Look-ups in named tables: a row name and a column name give one cell, copied from the table.

tive =
columns: ber, nakes
ferideg: [-0.03, -0.51]
tig: [-0.15, -0.49]
pitiro: [0.55, -0.55]
tev: [0.26, -0.53]
sufin: [-0.34, -0.46]
bavuvuv: [-0.29, 0.01]

What is the nakes of tev in tive?
-0.53
What is the ber of bavuvuv in tive?
-0.29
What is the ber of sufin in tive?
-0.34
What is the ber of tig in tive?
-0.15
What is the nakes of sufin in tive?
-0.46
What is the nakes of pitiro in tive?
-0.55
What is the ber of pitiro in tive?
0.55
What is the nakes of bavuvuv in tive?
0.01
What is the ber of tev in tive?
0.26
What is the nakes of ferideg in tive?
-0.51
What is the ber of ferideg in tive?
-0.03
What is the nakes of tig in tive?
-0.49
Which row has the largest ber? pitiro

Table kizag
fields: bodisa, keven
kapot: [243, 91]
dap: [230, 44]
rivibu: [237, 133]
kas: [236, 59]
tas: [235, 144]
tebo: [242, 114]
lemeza: [242, 74]
gove: [244, 104]

bodisa of gove = 244
keven of tebo = 114
keven of rivibu = 133
keven of kapot = 91
bodisa of kapot = 243
bodisa of tas = 235
bodisa of tebo = 242
keven of dap = 44
bodisa of dap = 230
bodisa of rivibu = 237
keven of lemeza = 74
bodisa of lemeza = 242
keven of gove = 104
bodisa of kas = 236
keven of kas = 59
keven of tas = 144

semabem.tsv
	ligi	zufibes	vilekir	budara	ladam	diseli	zesokar	ninef	tepel
volam	122	123	195	96	129	113	145	115	98
zelena	174	111	193	83	140	45	130	44	117
tazopep	154	96	13	129	88	116	72	118	101
vod	74	112	121	122	117	124	113	118	156
val	132	104	132	119	108	75	93	78	119
lizeva	100	114	35	124	102	172	116	167	110
pebi	79	115	130	128	104	141	108	144	120
nore	89	118	115	119	114	141	128	138	116
tif	84	94	10	154	82	130	54	128	154
tos	177	106	94	95	121	90	114	88	105
vedozez	93	121	130	113	119	135	138	132	111

ladam of vedozez = 119
budara of nore = 119
tepel of zelena = 117
tepel of vod = 156
ladam of pebi = 104
ninef of nore = 138
ninef of tif = 128

fepod:
	dobabi	fetoru	mezesup	let	nur	zis	tok	lutopab	dilumes	dibiv
garedab	692	656	580	604	583	604	590	640	613	614
pumiz	739	616	626	907	446	788	363	682	816	583
kunu	625	635	657	651	657	652	655	640	649	648
fozavum	296	606	498	870	614	683	207	700	782	589
nudi	638	641	640	641	641	639	640	640	639	639
givubip	677	483	673	882	459	750	503	706	717	769
moko	629	637	650	644	646	646	646	639	645	644
sepif	549	615	739	700	732	700	723	640	683	685
magima	660	481	692	891	479	761	516	707	725	774
rul	708	609	656	927	476	809	388	681	830	597
tof	606	630	676	661	673	662	669	639	656	656
gat	641	641	639	640	640	637	639	639	640	639

rul, mezesup => 656
fozavum, fetoru => 606
tof, let => 661
sepif, dobabi => 549
pumiz, nur => 446
pumiz, dibiv => 583
garedab, dobabi => 692
givubip, nur => 459
Which row has the largest fetoru? garedab

Table gur
|  | vop | dubi | fodo | vav | poz | tunuzo | pezinuv |
|---|---|---|---|---|---|---|---|
| tep | 156 | 89 | 236 | 137 | 74 | 90 | 84 |
| nolesag | 75 | 23 | 163 | 96 | 125 | 146 | 82 |
| papo | 106 | 134 | 81 | 44 | 156 | 197 | 133 |

dubi of papo = 134
fodo of papo = 81
pezinuv of nolesag = 82
tunuzo of nolesag = 146
vop of tep = 156
vav of tep = 137
vav of nolesag = 96

fil:
|  | pesen | rok | kufepan | kob | mul | gobo |
|---|---|---|---|---|---|---|
| bamevi | 0.421 | 0.309 | 0.608 | 0.219 | 0.471 | 0.369 |
| kurosiv | 0.056 | 0.404 | 0.638 | 0.193 | 0.621 | 0.400 |
| felogez | 0.495 | 0.343 | 0.262 | 0.683 | 0.236 | 0.468 |
| nal | 0.475 | 0.375 | 0.370 | 0.470 | 0.349 | 0.410 |
| votegar | 0.593 | 0.386 | 0.388 | 0.470 | 0.313 | 0.444 |
| zin | 0.391 | 0.333 | 0.226 | 0.757 | 0.190 | 0.526 |
| dib | 0.575 | 0.419 | 0.406 | 0.348 | 0.313 | 0.453 |
| mabor | 0.320 | 0.547 | 0.412 | 0.243 | 0.362 | 0.545 |
| molubo | 0.380 | 0.344 | 0.302 | 0.585 | 0.309 | 0.425 |
| kis | 0.545 | 0.565 | 0.319 | 0.287 | 0.219 | 0.586 |

kob of zin is 0.757
kufepan of mabor is 0.412
kufepan of kis is 0.319
pesen of kis is 0.545
gobo of mabor is 0.545
gobo of votegar is 0.444
rok of mabor is 0.547
kob of felogez is 0.683
kob of kurosiv is 0.193

von:
,muz,memeb,boveba,kenek,dide,dasi,zug
vel,788,410,390,587,301,414,610
vus,652,528,383,616,285,383,555
vot,683,535,572,488,510,797,490
rataf,515,516,390,785,525,511,502
veref,710,668,555,557,491,367,610
bod,803,544,561,621,666,448,546
tuk,225,604,647,553,423,573,564
fizude,599,626,520,583,616,385,557
reg,679,607,620,499,611,698,508

What is the dasi of vel in von?
414
What is the dide of reg in von?
611
What is the boveba of veref in von?
555
What is the muz of rataf in von?
515
What is the muz of vot in von?
683
What is the kenek of vot in von?
488
What is the memeb of tuk in von?
604

mebafed =
         pokure   kured     vop    lema    tadi  sadito    rafu  fadibe
lifur    94.041  73.113  44.832  41.233  84.960  54.146  62.691  64.947
gefe     74.778  69.536  50.515  36.858  91.226  45.316  50.315  56.275
vokofup  73.732  36.745  61.249  58.630  56.326  85.828  69.511  36.091
mab      40.838  82.358  67.218  22.537  60.085  73.026  61.757  67.730
ret      94.712  66.011  43.664  50.847  72.375  75.056  74.876  49.405
pokova   83.249  63.537  46.111  53.269  76.839  81.715  70.693  38.994
tifu     67.479  50.132  64.773  42.070  64.884  77.618  69.468  61.989
rop      85.550  72.817  47.588  42.569  90.672  58.252  58.894  48.140
nedubas  80.297  69.632  46.343  46.361  89.631  72.125  60.000  50.082
zipetus  71.081  29.322  72.266  43.476  56.193  74.573  81.876  46.065
vapo     76.241  43.972  61.025  37.484  56.286  79.165  70.665  61.093
netodim  69.386  61.442  46.853  36.993  75.702  90.910  57.954  31.191

sadito of gefe = 45.316
lema of lifur = 41.233
vop of gefe = 50.515
vop of ret = 43.664
sadito of lifur = 54.146
tadi of pokova = 76.839
rafu of mab = 61.757
tadi of rop = 90.672
kured of lifur = 73.113
fadibe of mab = 67.730
pokure of zipetus = 71.081
rafu of gefe = 50.315
rafu of pokova = 70.693
pokure of mab = 40.838
lema of nedubas = 46.361

Table les
,kivona,pemo
foma,137,135
toripu,121,179
laza,59,145
puziro,103,143
rapugo,85,157
rinaze,127,136
zop,143,211
nipupa,201,159
dofot,186,143
vigudez,119,95
gem,119,154
fot,171,129

What is the kivona of vigudez in les? 119
What is the kivona of fot in les? 171
What is the pemo of zop in les? 211
What is the pemo of gem in les? 154
What is the kivona of dofot in les? 186
What is the kivona of puziro in les? 103
What is the kivona of zop in les? 143
What is the pemo of puziro in les? 143
What is the kivona of rinaze in les? 127
What is the kivona of laza in les? 59
What is the pemo of rapugo in les? 157
What is the pemo of toripu in les? 179
What is the pemo of nipupa in les? 159
What is the kivona of toripu in les? 121
What is the kivona of foma in les? 137
What is the kivona of nipupa in les? 201
Which row has the largest pemo? zop

Table bugobi
|  | sesuta | tasege |
|---|---|---|
| rim | 8135 | 5644 |
| sab | 5150 | 2683 |
| zeg | 7061 | 8492 |
| niragan | 4308 | 4503 |
| tamotos | 3848 | 2272 |
| ripimig | 3834 | 2198 |
| lud | 8797 | 964 |
| viza | 1945 | 8517 |

sesuta of rim: 8135
tasege of tamotos: 2272
sesuta of niragan: 4308
tasege of niragan: 4503
sesuta of zeg: 7061
sesuta of tamotos: 3848
tasege of sab: 2683
sesuta of lud: 8797
tasege of zeg: 8492
sesuta of sab: 5150
sesuta of ripimig: 3834
tasege of ripimig: 2198
tasege of viza: 8517
tasege of rim: 5644
sesuta of viza: 1945
tasege of lud: 964
Row with the largest tasege: viza

vuzunun =
columns: ruba, duz, zimebi, zon
ridoz: [0.4, 0.4, 0.6, 0.2]
bep: [0.4, 0.2, 0.2, 0.4]
ginuso: [0.4, 0.5, 0.6, 0.1]
galepi: [0.4, 0.4, 0.4, 0.5]
fot: [0.6, 0.3, 0.5, 0.8]
duvogas: [0.3, 0.3, 0.2, 0.4]
nagedil: [0.5, 0.4, 0.5, 0.5]
bez: [0.3, 0.4, 0.2, 0.4]
semesa: [0.6, 0.4, 0.4, 0.6]
dukefe: [0.3, 0.4, 0.2, 0.5]
pom: [0.1, 0.3, 0.4, 0.3]
bazosog: [0.2, 0.3, 0.5, 0.4]
dugek: [0.2, 0.4, 0.4, 0.5]
dape: [0.5, 0.7, 0.1, 0.0]

What is the zimebi of bez in vuzunun? 0.2
What is the ruba of duvogas in vuzunun? 0.3
What is the ruba of pom in vuzunun? 0.1
What is the ruba of dugek in vuzunun? 0.2
What is the duz of dukefe in vuzunun? 0.4
What is the ruba of semesa in vuzunun? 0.6
What is the zon of bep in vuzunun? 0.4
What is the zon of bez in vuzunun? 0.4
What is the zimebi of bazosog in vuzunun? 0.5
What is the duz of bep in vuzunun? 0.2
What is the zimebi of galepi in vuzunun? 0.4
What is the zon of dukefe in vuzunun? 0.5
What is the zon of galepi in vuzunun? 0.5
What is the zon of ridoz in vuzunun? 0.2
What is the zon of pom in vuzunun? 0.3
What is the ruba of dukefe in vuzunun? 0.3
What is the ruba of bez in vuzunun? 0.3
What is the zon of bazosog in vuzunun? 0.4

